In the rows, 128 means zero.
Each row is followed by its class.
[141 115 135 103 134 116 115 133 139 148 138 147 112  83 128 123 121 128
 147 147 121  93 203 127 122 138 143 146  97 101 156 140 120 110 234 151
 122  92  95  41 118 131 113 134  77 160 100 111 123 102 143] : <203>
[130 100 174 112 129  96 137 160 104 126 142  90 144 127 139 114 119  83
  95 103 110  95 160 105 149  96 116 115 126  95 191 138  86 161 142 138
 153 108 124  88 119 123 136 173 144 112 130 140 137 120  97] : <102>
[111 131 165 153 153 133 106  98 112 115 110 137 151 113 154  91 124 164
 147 131 163 121 152  88 146 151 137 136 145 125 125  92  70 107 118  83
 125  79  49 109 140 110 121 113 112 173 157 182 149 109 100] : <127>
[141 141 131  99 136 152 152 140 132 133 110  79 149  95 122 134 111 117
 154 103 100  92 162 133 115 171 109 163 115 104 123  98  98 144 160 151
 135  96 185  57 140 119 171 143 119 127 127 163 139 141 126] : <209>
[156 185 136  92  98 121 121 118  89 138 116 157 154 119 115 183 118 124
 190 130 125 205 172 117 157 166 121 150 135 121 189 116  93  91  87 160
 128 157 135  85 105  99  63 121 115 148 116 142 142 154  61] : <111>
[129 149 140 133  95 122 145 139  65 128 147  85 171 174 116 148 128 166
 126 187 157 114 150 147 161  92 132 142 152 168 137  81 114 142 163 144
 128 102 124  64 136  89 106 131  84 176 124 121  92 134 106] : <93>
[129 140 131 114 152 129 133 131 131  83  87 145 112 128 118 140  95 107
 113 146 119 129 150 142 158 117 127 157 130  74 123 104  97 101 151 191
 154 132  90  60 111 124 145 165 114 136 165 152 124 104  84] : <127>
[140 131 107 108 136 107 153 150 127 141  72 113 136 118 107 140 155  76
 108 102  88 108  82  83 127 113 105 138 142 175 124 140  61 175 172 117
 111 132 153 113 130 188 126 114 164  97 131 139  93 102  64] : <185>
[ 94 101 168 134 139  98 121 132 128 158 150  98 156 150 110 119 121  91
  91 134 103  95 121 112 158 119 154 140 158  78 110 137 152 132 172  86
 132  69 102  97 102 148 119 139 118 134 137 147 127 105 123] : <209>
[113 117 138 146  92 100 169 152 113 133 106 122 113  90 143 134 111 120
 115 115 158 150 151 126 148 138 127 122 144 158 125 125  88  86 117 119
 181  97 121  83 120  87 147  90  87 104 156 192 184 158  82] : <102>
[148 117 130 114  65 129 144 125  87 119  94 109 120 141 143 171 104 135
 149 114  97  61 129 107 125 147 118 123 120 138 181 108  94 153 147 172
 143  81 124  82 116 162 139 141  76 128 138 157 181 181 121] : <185>
[ 93 134 193 109 107 102 137 140 117 148 142  54 120 140 170 162 118 116
 124  73 108 103 163 148 120 137 127 143 105 130 142 127 143 160  75 120
 139 106 133 139 108 122 171 165 152 112 135  93 155 122 132] : <155>
[147 125 113 159 119 123 115 137  70 164 170 158 123 148 156 103 127 114
 119 142 119 108 158 122 164 104 145 139  94 112 103 175 105 110 176 115
 165  66 123 132 100 126 145 146  82 146  83 128 162 132 158] : <102>
[136 166  85  92  97 102 107 112 132  99 125 173 133 187 127 117 131 114
  79 112 102  83 117 114 148 129  97 162 132 128 103 157 113  84 119 172
 127 141 125 123 123 137 142 117 169  78 185 121 179  76 155] : <111>
[161 159 143 132  93 142 103 104  83 105 124 139 104 172 140 138 138 139
  58 113 132  75 114 106 149 154 124 162 145 106  78 152  85 134 133  83
 116 117  88  83 138  94 131 150 147 129 136 186 119  74  87] : <127>
[133 128 126  89  70 134 125 121  96 159 158 149 137  98 129 109 120 128
 125 127 118  94 211 148 154 121 117 156 103  95 149 140  94  92 178 136
 141  97 120  71 118 143 123 115 154 154 126 228 174 124  93] : <111>
[145 114 252 163 114 113 123 131 100 129 114 108 121 175 135 177 130  69
 112 106  96 126 161  94 128 124 117 132  91  72 128 120  91 134 158 167
 134 115  92  52 147  72 155 144  96 170 128 103  99 126  78] : <127>
[125  98 135 142 113 146 108 147 101 183 145  63 156 176 128 104  97  89
 125 142 110 124 172 195  87 104  95 157 136 121 134 127 106 114 181 157
 116  97 148  86 110 131 137 131 173 154 120 156 139 130  78] : <111>
[179 129 176 171  96  83 105 134 122 134 129 150 120 126 110 149 123 122
  96 103 114 134 122 122 130 126 143 141 192 174 147 154 122 154  95 115
 120 110  92  97 127 123 139 108 115  96 133 126 110 112 106] : <127>
[174 123 149 146  94 102  94  99 106 144 163 177 146 125  93  98 109 113
 187 108 162 113 146  92 163 132 127 131 131 120 142 152 115 115 115 105
 122  92 102  94  85 117 128 101  77  87 136 147 121  93  99] : <127>
[ 86 107 140 126 119  79 169 169 126 110 128  82 106  71 145 153 112  99
 110 110 118  55 129 129 131 106 142 150 148 139 150 139 128 153 165 154
 142  98  94  82 104 133 152 131 105  94 161 135 100 112 114] : <209>
[119 115 160  62 100 118 144 140 150 133 132 137 123 160 104 152 132 117
 110  94 122 111 182 152 102 136  99 113  97 174 160 170 134  81 140 122
 164 148 124 108 163 117 127 128 133 112 122 115 165 143 122] : <155>
[151 142 147 138  88 100 141 131 109 128 161  89 157  89  91 106 104 125
 167 111 116 113 156 193 117 138 115 150 114  89 138  64  92  93 135 170
 181  82 169 110 111  89 103 152 105 113 143 152 149 127  57] : <93>
[195 113 112 109  99 110 191 106  70  94 150  94 179 110  87 120 126 133
 100  83 120 131 126  69 182 125 109  98 139 135  74 112 108 100 142 171
 137 117  94  43 120 124 126 125 150 125 192 184 100 176  40] : <155>
[172 118 176 152 107 109 103  99 123 169 169 123 130 116 140 101 148 113
  99 138 132 153 189 124 134 120 146 121 172 161 113  99 121 136 127  98
 107  88 150  55  95  89 184 100  76 152 143 131 152 142 140] : <102>
[126 143 115 188 143 115 160 209 143 120 141  95 109 122 107 113 129 150
 149 126  97 133 133 114 100 118 113 102 132 107  95  86 106 133 126 163
 165 146 116 142 136 124 156 100  98  99  86 138 154 116 134] : <102>
[134 131  90 153 123 122 122 123 132  80 123 134 134 144 109 126 119 136
 103 131  81  82 117 145  80 136 135 182 155 131 126  94 126 151 121 186
 149 108  89 107 128 122 181 157 137 109  91 145 131 150 157] : <127>
[127 123 132 128 157 102 106 159 118 177 135 139 134  98 133 142 112 131
 110 112 105 106 156 161 118 144 142 159 108 140 140 162 122 129 177 134
 118 103 139  93 129 139 150 131 127 129 151 141 153 185 171] : <93>
[160 128  55 118  92 104 146 158 118 139 140 115 133 137 108 144 113 152
 124 137 152 174 127 163  99 109 108 132 165 178 120 122 132 121 115 145
 102 136 121 123 145 182  94 138 112  98 125 147 137 146 157] : <11>
[136 141  61  91 139 107 152  99 133 116 163 123 125 115 128 136 138 110
 176 114 139 105 111 143 173 145 107 122 126 155 149 182 136 143 135 172
 117 112 113 120  83 162 123 132 116 115 173  81 169 159 158] : <203>
[138 146  93 157  62  89 122 153 166 123 104 128 117  52 109 117 151 100
  81 104  64 153 128 134 114 125 120 147 158  92 104 168 126 147 149 116
 156 145 169 132 154 148 135 143 132 133  84 174 122  88 142] : <16>
[154 168 178 159  76 114 106 146  96 154 140 125 128 141 114 111 101 122
 122 123 139 111 148 160  69 162 140 175 117  88  96 149  95 117 187 160
 162  70  61 123 120 116 132 107  68 141 120 118 135  71 186] : <102>
[122 136 103 148  75 151 118 123 112 118 127 138 117 191 147 146 106 152
 117  71 159  77 145 151  85  90  98 145 134 110 155 130  55 154 100 166
 123 127 132 124 132 138 125 115 103  89 114 138 181 119 163] : <29>
[113 163 119 120  56 111 149 162  85 118  91 107 124  96 133 131  81 121
  98 129 100 124 128 131 129  91  96 168 156 122 130  99 123 170 132 191
 137 125 136  81 155 133 125 129 140 120  89 178 131 114 115] : <11>
[109 143 117 110 141  96  94 104 111 126 156 108 151 139 121 122 130  79
 113 134  92 126 136  92 158 120  88 142 216 141 130 147 136 140 113  84
  71 144 144  85  82 111 145 105 141 139 136 179 135 119  65] : <16>
[122 143 181 115 125 115 121 141 110 143  79 111 170 171 110 109 137 140
 106 145  81  78 135 139 101 165  93 165 127 117 122 143 135 121 111 123
  83 113 161  87  81 102 141 115 121  61 126 131 107 148  82] : <111>
[115 157 112 109 104 112 133 124  94 163 140  83 145 171  78 180 117 109
 106 106 126 149 143 140 142 132 104 115 126 149 163 101 120 192 119 169
 121 125 113  91  90 142 143  94 105 152 156 148 161 158 174] : <93>
[142 141 124 136  98 120 131 116 112 160 133 100 154 131 102 211  98 104
 133 121  95  99 138 144 126 164 143 149 135 131 131 105 118 122 157 153
 197  92 106 126 117 140 157  48 131 104 135 115 146  59 111] : <203>
[117 114  88 101 146 102 157  97 147 104 122 114  93 108 122 127 135 135
  87 114  96  60 136 129 150 164 132 208 168 167 157 100 125 123 120 164
 113 153 124  78 173 152 138 147 122  96 133 160 133 138 145] : <203>
[113 118 126 144 145 119 124 146 121 162 144 128 143 103 153 125 125 137
 155 111  90  88 173 148 143 137  90 132 119 146 154 201 120 120 131 102
 107  92  80 103 102  87 160 105  74 138  62 102 142 137 108] : <155>
[101 141 137 129 155  79 148 155 105 169 119  62 162 180 122 125 147 114
 155  83 119 123 151  81 164 153 116 122 150 185 108 138 100 149 176 148
 117  83 127  89 168 119 111  79 134 151 106 100 180 141 138] : <93>
[129 135 103 107 124 115 137 127 112 117 129 120 104 143 145 152 140 124
 111 138 158  80 159 133 125 141  98 143 136 201 131 136 104 127 124 129
  96 150  78  69 146  78 184 115 123 129 140 138 137 105 128] : <127>
[150 108 144  52 110 153 131 116  82 145  96 116  91 146 137 130 136  89
  96 128 127 130 162 137 135 150 121  87 115 113 102 133 132  75 170 168
 142  76 105  44 129 152 176 123 139 150 151 215 157 125 179] : <11>
[148 107  91  92 121 105 131 153 102 144 129  95 130 152 148 146 109 144
 143  90 138 102 161 120  81 109 123 152 100 169 123 109 110 123 169 159
 120 137 114 121 163 182 134 166  99 114 162  91 111 119 222] : <93>
[ 88 122 123 128 126 156  98 116  95 111 146 140 125 141 127 131  95 171
  95 114 121  67 124 131 155 101 140 184 136 124 147 160 131 125 147 144
 119 159 127  99 107 120 122 108 158  97 165 163 103 178 102] : <203>
[156 125 188 209 109 108 111 118  83 148 135 113 157 130  98 150 139 136
 124 124 128 124 105  48 118 174 138 117 100 134  92 107  86 148 177 118
 101  91  82  72 116 123 125  83 137 146 163 199  95 179  37] : <185>
[141 120 151 140 109  81 147 127  97 114  93 114 153 138 148 155 124  89
 134  95 134  95 127  95 155 147 104 136 126 119 131 176 103 156 122 184
 154  83  74  62 137 153 184 154 175  72 135 185 119 118 101] : <29>
[140 155 133 152 131 111 143 140 116 113 146  65 135 105 136 153 131 132
 160 107 103 136 132 123 134 168 131 119 131  98  97 127 139 133 114 176
 122 117 105 113 101  94 156 131 127 148 134  98 130 124 109] : <155>
[110 114 107 115 132 165  96  82  83 112 118 145 112 131 138 113 120  89
  81 141 126  70 121 146 168 144 129 124 105 121 155 126 102 114 174 164
 191 129 122  44 141 140 126 153 143 138 119 151 113 123 150] : <102>
[133 183 173 150 102 122 129 180  33 187 114  79 209 146 120  93  70 150
 156 137  98 129 117 179 132 117  89 154 163  93 115 113  92 112  82 142
 148 130  77 128 142 126 124 129 130 126  93 165 126 142 111] : <16>
[122 137 122 100 115 114 122 139 132 153 119 147 148 143 100 124 120 131
 115  76 103 105 154 104 116  95 107 138  97 174 187 118  82 158 123 159
 134 107  75  74  78 154 160 132 104 123  99 123 163 204 158] : <155>
[146 147 168  87 165 145 127 150  72 114 154 128 138 165 157 144 109 134
 108 120 127 107 142  83 132 120 137 123 127 115 154  74  66 116 147 140
 146 102 128 118 166 151 115 140 166 176 163 141 193 122 162] : <102>
[157  95 123 130 110  92 120 153 141 160 139  84 145 104 156 163 118 113
 160  79  94 133 179 110 135 105 130 133 167 153 124 149 105 140 143  99
 181  94  57 123 109 163 207 132 154  95 150 191 120  96  74] : <93>
[118 157 146 140 103 127 123 161 102 118 114 131 125 140 124 190 119 135
 146  89  95 128 115 138  94 155 117 187 144 164 132 186  95 121 155 162
 148  96  85 123 148 158 137 112 129 126 120 177 130 180 134] : <209>
[179 124 155 147 125 134 107 107 114 150 123 157 121 195 135 154 131  95
 120 100 132 143 136  83 127 125 145 103 129 105 122 116  67 107  84 150
 153 178 121 111 136 126 146 131 124  54 145 152 147 179  89] : <11>
[ 93 114 120 132 173  91 149 120 135 115 189 107 106  98 120 157 148 114
 127 126  97  73 136 100 146 152  91 117  91 142 145 123 145 174 146 120
  99  75 118 130  94 189 159  97 136 124 160 158 154 107 141] : <203>
[130  81 132 102 124 119 164 163 123 165 127 140 148 149 116 184  97 111
  99 116 124  94 131 114 119  95 116 133  82 144 119 109 132 127 166  73
 144  89 121 119 149 167 147 112 154 121 127 125 150 103 134] : <127>
[165 166 177 109  88 138 135 177 113 112 172 111 103 139 105 125 106 111
  94 119 108 127 139 161  66 134 141 120 162  69 107 163 136 139 163 152
 172 101 159 138 135 111 134 143 134 132 153 192 168 143 142] : <11>
[156 141 134 140 135 104 122 138 106 149 117 156 119 127 130 168 122 139
  86 108  76 139 164 100 133 162 128 114  80 128 105 160 133 126 141 130
 134 108 113 107 110 158 141 150 119 128 111 137 171 176 128] : <155>
[117 112 185 154 153 103 158 107  99 166  91 130  87 136 106 136  88 119
 121 114 132 107 194 157  96 156 121 165  75 159 121  72 130 100 138 183
 144 112 118  89 152 160  97 129  83 110  93 129 131 154 108] : <29>
[157 113 176  84 132 140 108 111 117 157 123 116 162 173 120 150 132 121
 136 134 135  88 150 153 132 155 107 110 177 183 172 145  77  98 155 102
 108 104 106  68 157 153 135  77  95 135 195 132 135 103 116] : <185>
[154 115  97 142 131 146 128 178 120 126 142 166 107 122 120  93 109 176
 113 114 134 139 154 126 127  73 111 146 126 131 128 163 102 117 146 149
  95  86 102  87  93 124 165  99 118  98 114 182 113 115 155] : <203>
[153 136 143 145 120 142 183 123  76 110 159  93 133 127 128 143  73 108
 136  85 122 107 160 137 170 142 121 152 127  94 125 133  90 141 122 184
 168  88 174 112 144 145 145 124  90 124 158 156 142 104 111] : <155>
[ 87 128 119 103 109 111 104 184  96 149 110 102 132 121 115 138 121 144
 118 128 130 143 172 133 129 121 120 131  99 118 166 116 116  83 143 169
 129 141 120  96 117  92 148  99 166 136 114 173 178 132 143] : <102>
[118 126 102 129 132 109 174 149 117 119 160 119 127 115 136 170 121 141
 121 131 136  81 132 159 149 128 120 159 108 122 133 152 104 143 127 116
 126  83 140 123  70 131 140 129 173  51 139 172 157 138  36] : <203>
[138 113 129 111  67 121 116 186 101 126 116 109 121 115 120 148 100 118
  70 109  97 131  77 121  88  86 134 122 138  88 160  87 121 118 134 122
 166 143 179 138 144 142  98 161 145 135 145 138 148 110 167] : <102>
[116 141 140 151 127 137 143 109 120  98 133 161 174 119 141 160 142 140
 141 142 124 170 146 110 163 132 137 137 107  54 114 157 136 150 113 180
 104 108 139 115 127 101 149 100 124 130 119 141 129 193 141] : <11>
[132 119 122 174 159  87 115 112 183  98 128 115 111  46 127 108 114  82
 134 104 101 149 125 127  90 144 129 123 159 152  95 134 155 154 166 175
 117 100 143  99  91 138 133 125 150 109 176  98 124 145  88] : <209>
[170 113 141 126  96 132 160 126  75 128 142  92 121 151 145  93 167 152
 150 109 133 105 157 107 163  76 139 115 141 180 122 128 110 139 122 138
 133  96 131 118 114  89 159 140  80 134 114 126  85 152 126] : <93>
[136 100 146 165 188 149 158 156  90 128  98  95 154 120 129 113 107 130
 141 152 112 163 140 138 127 116 125 124 175 142 156 146 104 151 129 174
 123 115  64 130 162 171 133 137 156 141 104 198  85 160  96] : <209>
[145 113 137 168 144 116 145 168  90 157 188 108 108  80 135 143 105 107
 102 126 136 105 145 174 172  98 130 107 115  92 146  96  85 131 137 165
 142 105  99  69 109 139 154 101 132 119 140 143 125  75 123] : <102>
[128 152 155 127 163 108 115 100 124 164 113 130 166 156 127 116 115 102
 161 164 158 112 160 136 108 149 121 143 141  95  96 125 111 110 148 131
 119 118  59  96 100 119 142 126  82 133 145 113 135 100 114] : <29>
[140 153 137 164 116 112 122 125 100 135 130 136 129 143 119 122 145 108
  61 107 123 129 135 132 163 105 112 113 145 157 113 131  59 149 117  87
 153  94 119  89 115  93 122 117 121 128 119 140 133  93  73] : <127>
[169 164 107  99 131  89 147 152  54 145 127 123 127 124 140 103 116  81
 138 117 143 142 171  57 163 159  86 122 134 166  81 207 104 123 172 129
  99 126 158  64 142 131 155 134 123 140 153 207 159 146 126] : <16>
[133 166 183  93  53 107 168 138  68 142  71  92 112 145 149 168 136  80
  92  85 111 131 102 109 114 120 116 150 109 126 108 138  91 166 137 153
 138  76 119 114 106 113 106 143 148 132 102 131 140 156  77] : <11>
[102 110 136 108 108 127 145 140 170 127 139 135 142 155 130 172 133 136
 118  95 109  89 113 106 181 119 109 127 102 137 131 192 163 126 161  95
 169 112  99 105 162 121 134 103 149 116 127  77 131 108 143] : <203>
[100 110  92 157 107 134 146 150 105 121 147  74 118 130 141 152 112 121
 143 102  97  76 102 108 128 112  95 101 105 126 152 133 103 125 139 159
 198 139  34 136 112 102 170 119 110 138 148 155 144 158 115] : <203>
[174 152  99 137 157 110 131 111 120 180 166 119 187 152 105 153 116  87
 180 140 167 192 129 101 200 136 130 144 116 134  97 106 110 138 148 129
 118  94 144 103 115 112 135 118 176 162 146 121 153 107  80] : <93>
[129 130 130  92 132 123 137 113 101 125 102 165 157 169 121 174 102 142
 155 127 119 122 136  69 115 115 102 134 131 166 107  85 145  87 124 130
 145 122  87 100 136 154 146 100  86 131 139 129 133 145 155] : <29>
[142 159 108 139 156  99 119 155  90 139 104 151 182 101 143 103 142 101
 128 139 120 131 105  69 118 128 141 159 135 134 153 136  55 104 132 123
 112 151 155 131 127  67  96 123 135 124 133 101  92 116  97] : <111>
[140 109  89  68 138 169 139  92 122 143 129 104 197 113 134 199 102 154
  96 125 125 126 142 163 126 135  93 132 104 136 160  94  95 111 127  72
 146 143 110 102 125 141 125 140 124 148 212 127 119 156 111] : <203>
[102 104 123 134 105 117 141 123  92 148 146 120 117 126 140 123 133 123
  76 133  72 107 170 140  95  85 101 130 115 131 119 116 118 177 180 127
  80  97 122 106 117 186 126 137  62 176 112 147 138 166 168] : <185>
[106 141 146 149  95 126 134 144  97 143 150 120 140 188 125 126 112 128
 151 163 122  95 123 118 146  95 113 149 126  81  77  92 139 127 152 168
 109 136 169  99 164 149 121 107 102 108  99 127 142 129 137] : <11>
[142 161 173 123 127 122 136 120 135 114  35 123 163 155 105 100 161  98
 119 130 116 141 132  79 160 118 126 113 101 137 158 136  97 177 126 211
 141 122 148 118 136 146 166 124 165 141 113 103 123 142 155] : <16>
[144 117 148 144 151 114 135 125 105 147 211 165 124 120 125 114 129 105
 133  78 129 127 134 161 122 104 109 125  98 151 128 189 114 129 136 118
 110  82 174 144 109 136  93  99 151  82 133  82 128 140 126] : <203>
[172 147 128  73 101 125 157 154 148  90 152 101 106  96 117 148 147 144
 126  86 136 179 178 121 159 117 126 133 133  84 129 126 108  92 125 147
 139 125 105 109 149 100 109 156 134 157 148 166 110  72 102] : <11>
[123 109 137 109 127 101 132 165 109 144 143 132 102 137 121 125 153 151
  85 113 144 128 188  80 130 116 122 144 141 151 178 141  85 122 132 117
  68 183 115  86 164 125 128 115  87 138 132 197 154 169 162] : <102>
[129 140 137 125  89  79 165 138 130 192 126 105 184 144  92 121 143  84
 102 126  95 118 108 181 152 124 114 154 165 122 116 135 120 132 119 158
 109 119 152  93 115 149 124  78 126  97 147  93 161 144 133] : <111>
[117 131 171  88 113 151 144 130  97 105 149  97 171 154 106 150 151 190
 144  81 103 113 146 123 148 104 153 140 141  94 129  98 105 123 139 145
 144 112 130 121 126 141 102 115 150 144 158 170 126 208 107] : <93>
[139 152 142 129 100  94 161 131 130 118 117  62 107 204 124 124 139  89
 108 103 132 115 128  74 123 129 117 167 152 160 125 100 109 225  98 134
 120  70 165 137 106 124 196 164 103 114 137 159 160  96 156] : <93>
[114 117 111  82  52 106 158 174 112 132 110  79 116 130 129 156 133 122
 129  95  80  77  82  97 137  74 113 125 163 144 125 113 134 131 169 149
 169 117  45 120 140 154 163 116 146 161 134 169 149 116 149] : <93>
[136 119 141 100 109 145 151 113 120 159 106 116 120  88 127 115 123 116
 111 121 111 128 152 153 163  85 133 169 143 118 124 107 128 125 151 173
 103 108  84  58 108  97 138 105 143 163  82 142 103 151  75] : <11>
[128 127 129 127 109  55 130 169 135 138 139  82 148 155 111 126 126 156
  88 114  99 108 179 140 113 160 108 110 139 110  99 146 150 113 163 162
 128 159  82  96 190 123 118 154 128 108 162 139 185 144 158] : <93>
[108 125 118 123 141 108 112 177 122 133  98 110 137 209 130 152 142 117
 117 156 153 144 125 120  94 136  91  82 122 136 112 139 119 119 120 105
  96 130 105  83 122 103 163 135 112 108 133 118 153 101 170] : <127>
[117 141 132  40 110 134 127 134  98 129  92  87 151 119 120 166 140 176
  84 103 129  82 187 170  89 130 115 147 109 150 146 129 118 125 162 133
 119 114 138  88 117 161 138 140 133 148 181 153 123 149 173] : <29>
[111 129 126 141 118 134 106 158 121 119  59 140 117 117 133 111 140 196
 158 121  76 122 198 119 137 108  90 110 107 124 163 138  93 129 127 184
 119 115 101  85  95 155 147  95 108  71  56 162 133 132 108] : <203>
[105 154 121 120 167  94 126 146 108 144 146  71 125 134 133 165 116  84
 117 112  97 103 180 114 117 174 112 133 115 115 121 119  79 132 165 154
 131 162 148  81 129 143 146 155 113 140 164 147 180 145  97] : <155>
